Here is a tiny trained network, its code and every weight. The questions are about switching its units off for an input and a target symbol, where a switched-off unit gives its printed mean instead of its output.

import numpy as np


def w(rows, s, z=0):
    codes = np.array(rows[::2]) - 128.0
    scale = np.full(codes.shape[1], s)
    scale[-1] = z or s
    return codes * scale


def norm(h):
    return h / np.sqrt((h * h).mean(-1, keepdims=True) + 1e-5)


def f(y):
    return np.maximum(y, 0)


def softmax(a):
    e = np.exp(a - a.max(-1, keepdims=True))
    return e / e.sum(-1, keepdims=True)


def log_softmax(a):
    a = a - a.max(-1, keepdims=True)
    return a - np.log(np.exp(a).sum(-1, keepdims=True))


def net(x, mask):
    ids = ['ΛΠΦβημψ'.index(c) for c in x.split()]
    T = len(ids)
    res = E[ids] + P[:T]
    u = 0
    for l in range(2):
        r = norm(res)
        for j in range(2):
            rows = slice(3 * j, 3 * j + 3)
            q, k, v = (r @ M[l][rows].T for M in (Q, K, V))
            z = softmax(np.where(np.tri(T) > 0, q @ k.T / 3**0.5, -1e9)) @ v
            o = O[l][rows]
            res = res + np.where(mask[u + j], z, o[:, -1]) @ o[:, :-1]
        u += 2
        y = f(norm(res) @ A[l][:, :-1].T + A[l][:, -1])
        res = res + np.where(mask[u : u + 4], y, B[l][:, -1]) @ B[l][:, :-1]
        u += 4
    return log_softmax(norm(res)[-1] @ U[:, :-1].T + U[:, -1])


Q, K, V, O, A, B = {}, {}, {}, {}, {}, {}
E = w([
[77,176,32,140,134,59,103,108],'Λ',
[47,131,175,15,78,143,129,181],'Π',
[95,190,215,167,129,189,119,132],'Φ',
[150,212,194,77,148,3,213,193],'β',
[121,134,93,98,117,193,181,109],'η',
[168,149,137,67,128,64,33,81],'μ',
[195,221,93,145,99,155,94,160],'ψ',
],0.021)
P = w([
[193,3,117,139,253,202,93,196],'0',
[145,211,143,139,86,78,67,121],'1',
[141,202,116,135,96,69,81,99],'2',
[130,196,126,123,118,43,148,118],'3',
[131,212,136,114,121,54,141,104],'4',
[134,199,114,130,127,40,175,102],'5',
[146,194,122,120,145,40,189,99],'6',
[134,186,114,125,128,40,177,107],'7',
[132,188,123,130,130,43,189,115],'8',
[138,206,125,119,129,58,174,120],'9',
[135,198,130,124,136,42,179,113],'10',
[132,217,148,120,135,50,157,112],'11',
[127,218,128,121,133,50,163,115],'12',
[131,229,132,102,143,45,177,115],'13',
],0.0077)
Q[0] = w([
[171,31,131,225,198,68,123,179],'0.h1',
[124,200,107,167,98,39,122,161],'0.h1',
[142,52,148,175,146,132,7,164],'0.h1',
[129,57,130,187,140,122,82,156],'0.h2',
[108,229,139,46,122,102,163,131],'0.h2',
[120,108,160,166,154,121,153,37],'0.h2',
],0.011)
K[0] = w([
[64,225,117,141,104,15,131,151],'0.h1',
[148,101,84,76,128,121,244,31],'0.h1',
[105,140,169,141,81,41,68,48],'0.h1',
[107,191,109,107,112,107,180,60],'0.h2',
[157,17,109,208,223,95,107,254],'0.h2',
[159,145,84,100,158,146,187,93],'0.h2',
],0.0096)
V[0] = w([
[74,5,174,117,221,91,40,189],'0.h1',
[188,114,191,111,199,163,68,145],'0.h1',
[99,148,117,179,243,11,181,255],'0.h1',
[59,175,105,154,67,115,19,180],'0.h2',
[124,59,5,89,42,182,58,81],'0.h2',
[150,112,172,101,89,82,44,104],'0.h2',
],0.0052)
O[0] = w([
[155,112,70,242,57,64,228,145,1],'0.h1',
[182,130,160,142,131,69,116,179,113],'0.h1',
[132,132,115,145,145,54,217,160,40],'0.h1',
[77,189,165,128,128,191,142,108,138],'0.h2',
[135,139,179,106,33,2,150,52,116],'0.h2',
[79,146,73,89,73,143,128,132,116],'0.h2',
],0.0076,0.0053)
A[0] = w([
[80,165,131,237,157,89,129,85,254],'0.n1',
[133,97,180,254,101,148,158,138,113],'0.n2',
[109,221,232,178,101,36,129,174,134],'0.n3',
[163,156,73,142,144,128,31,98,95],'0.n4',
],0.0087,0.0037)
B[0] = w([
[100,147,58,97,162,81,90,196,187],'0.n1',
[79,137,164,123,139,167,22,102,144],'0.n2',
[202,107,93,72,251,102,121,218,254],'0.n3',
[151,151,164,119,142,50,174,193,206],'0.n4',
],0.013,0.0073)
Q[1] = w([
[152,62,151,213,138,66,129,102],'1.h1',
[100,190,147,32,182,254,66,159],'1.h1',
[192,20,68,183,146,142,110,179],'1.h1',
[228,172,169,54,132,51,79,194],'1.h2',
[125,83,23,173,109,167,136,22],'1.h2',
[232,191,154,21,140,44,148,179],'1.h2',
],0.0098)
K[1] = w([
[129,209,123,99,135,97,119,155],'1.h1',
[128,64,143,221,146,122,118,137],'1.h1',
[142,211,118,96,222,170,102,146],'1.h1',
[147,110,87,97,91,85,245,126],'1.h2',
[95,173,159,91,160,115,46,137],'1.h2',
[119,114,100,114,105,106,248,52],'1.h2',
],0.014)
V[1] = w([
[162,41,164,192,90,129,45,113],'1.h1',
[166,50,218,40,52,161,198,122],'1.h1',
[210,184,154,106,82,112,127,79],'1.h1',
[194,4,46,193,171,160,115,113],'1.h2',
[108,2,160,114,180,56,142,136],'1.h2',
[171,54,117,56,170,225,115,68],'1.h2',
],0.0084)
O[1] = w([
[123,98,160,128,69,133,168,237,2],'1.h1',
[77,155,93,105,204,70,119,187,53],'1.h1',
[152,101,111,81,190,148,158,173,47],'1.h1',
[135,240,181,110,210,76,125,236,87],'1.h2',
[102,103,254,74,151,163,125,152,120],'1.h2',
[242,129,132,30,210,105,148,138,118],'1.h2',
],0.0098,0.0044)
A[1] = w([
[168,67,143,111,139,28,65,194,173],'1.n1',
[15,64,182,2,58,152,169,168,11],'1.n2',
[183,225,104,66,144,94,63,148,2],'1.n3',
[86,123,190,44,198,199,74,194,105],'1.n4',
],0.0079,0.0033)
B[1] = w([
[96,165,199,171,106,181,93,9,233],'1.n1',
[153,49,123,132,29,63,171,209,179],'1.n2',
[120,107,135,190,25,189,200,170,254],'1.n3',
[143,66,65,149,111,114,78,149,248],'1.n4',
],0.012,0.0087)
U = w([
[31,187,63,142,154,47,138,83,164],'Λ',
[107,39,128,69,67,71,150,157,103],'Π',
[100,72,112,146,227,202,40,114,83],'Φ',
[138,159,177,56,243,79,190,130,255],'β',
[196,102,36,72,154,132,160,10,122],'η',
[93,151,251,83,116,103,108,1,136],'μ',
[198,210,112,158,77,168,177,149,37],'ψ',
],0.0062,0.0028)

Each question gives the input, a string of symbols that net reads in full, and the target symbol t.
The units are the heads (3 rows each of Q, K, V and O) and the neurons (one row each of A and B). Each row of codes is followed by its name. A weight is (code - 128) times the scale printed after its matrix; where a second scale follows, it is the last column's (O, A, B and U).
mask holds one flag per unit, layer by layer, with each layer's heads first. A switched-off unit (its flag False) gives its mean, the last column of its rows in O or B, instead of its output. The means were averaged over made-up inputs and are rounded, as every weight is.
A unit's drop is (log p(t) with every unit on - log p(t) with that unit switched off) / (log p(t) with every unit on - log p(t) with every unit switched off).
The circuit of an input: a set's keep is (log p(t) with only the set's units on - log p(t) with every unit switched off) / (log p(t) with every unit on - log p(t) with every unit switched off). Starting from all 12 units, units are removed one at a time, each time the one whose removal leaves the highest keep (on an exact tie, the one counted first), for as long as the keep stays at least 0.8.
units of the circuit, in order: the units of the circuit, biggest drop first
most important unit: the unit with the biggest drop
k most important neurons: the k neurons with the biggest drops, biggest first
k most important neurons of layer l: the k neurons of layer l with the biggest drops, biggest first
which heads matter: for each layer, one digit per head in row order, 1 if its drop is at least 0.15 and else 0, layers parted by /
input Λ β Π μ, target μ: units of the circuit, in order : 1.n1; 0.n3; 1.h2
input η η Π Λ Λ ψ ψ η Φ ψ, target β: 2 most important neurons of layer 0 : 0.n4; 0.n1
input Φ Π η Π Φ η η ψ Π ψ Λ β, target ψ: most important neuron of layer 0 : 0.n3
input Φ Π η μ, target ψ: 4 most important neurons : 1.n3; 0.n3; 0.n4; 0.n2
input μ Π μ Π Λ Π η η ψ Φ η μ β Λ, target Π: which heads matter : 10 / 11
input η β Π, target β: units of the circuit, in order : 1.h2; 0.n3; 0.h2
input ψ Λ β η Λ, target η: units of the circuit, in order : 1.h2; 1.h1
input Φ Λ β η η η Π Λ μ ψ Π Φ β Λ, target ψ: which heads matter : 11 / 11
input η β ψ β Λ, target β: which heads matter : 00 / 01
input ψ Φ Π ψ β Π ψ Π β η ψ Λ Λ, target η: units of the circuit, in order : 1.h2; 0.n3
input Λ Λ η β Φ Π, target μ: units of the circuit, in order : 1.h1; 0.h2
input Λ η ψ ψ Π, target μ: 3 most important neurons of layer 0 : 0.n3; 0.n1; 0.n4
input Π η μ β Φ, target Λ: units of the circuit, in order : 0.h1; 1.h2; 0.n3; 1.h1
input η Π ψ Λ ψ Π β Π ψ Π, target β: most important unit : 0.n3
input β η Π η Φ Φ Λ Λ β Φ ψ η β, target Φ: units of the circuit, in order : 0.h1; 0.h2; 1.n4
input μ ψ Π Φ Π η Π η ψ Φ Π η β, target Π: units of the circuit, in order : 0.h1; 1.h2; 1.n2
input η ψ ψ η η, target β: units of the circuit, in order : 0.h2; 1.h2
input Π Π Π Φ Λ ψ μ ψ ψ μ, target μ: 3 most important neurons of layer 0 : 0.n3; 0.n1; 0.n4
input Π ψ Λ η, target Λ: units of the circuit, in order : 0.n3; 1.h1
input μ Φ β Φ Λ Φ Φ Λ η μ, target Π: most important unit : 0.h1
input β Π ψ β Φ η Λ Π Π, target Φ: which heads matter : 11 / 10
input Λ μ Π Φ, target Φ: 3 most important neurons : 0.n3; 0.n2; 1.n4
input Π ψ Π η Φ Π Π β ψ ψ, target Λ: units of the circuit, in order : 0.h1; 0.n3; 1.h1; 1.h2
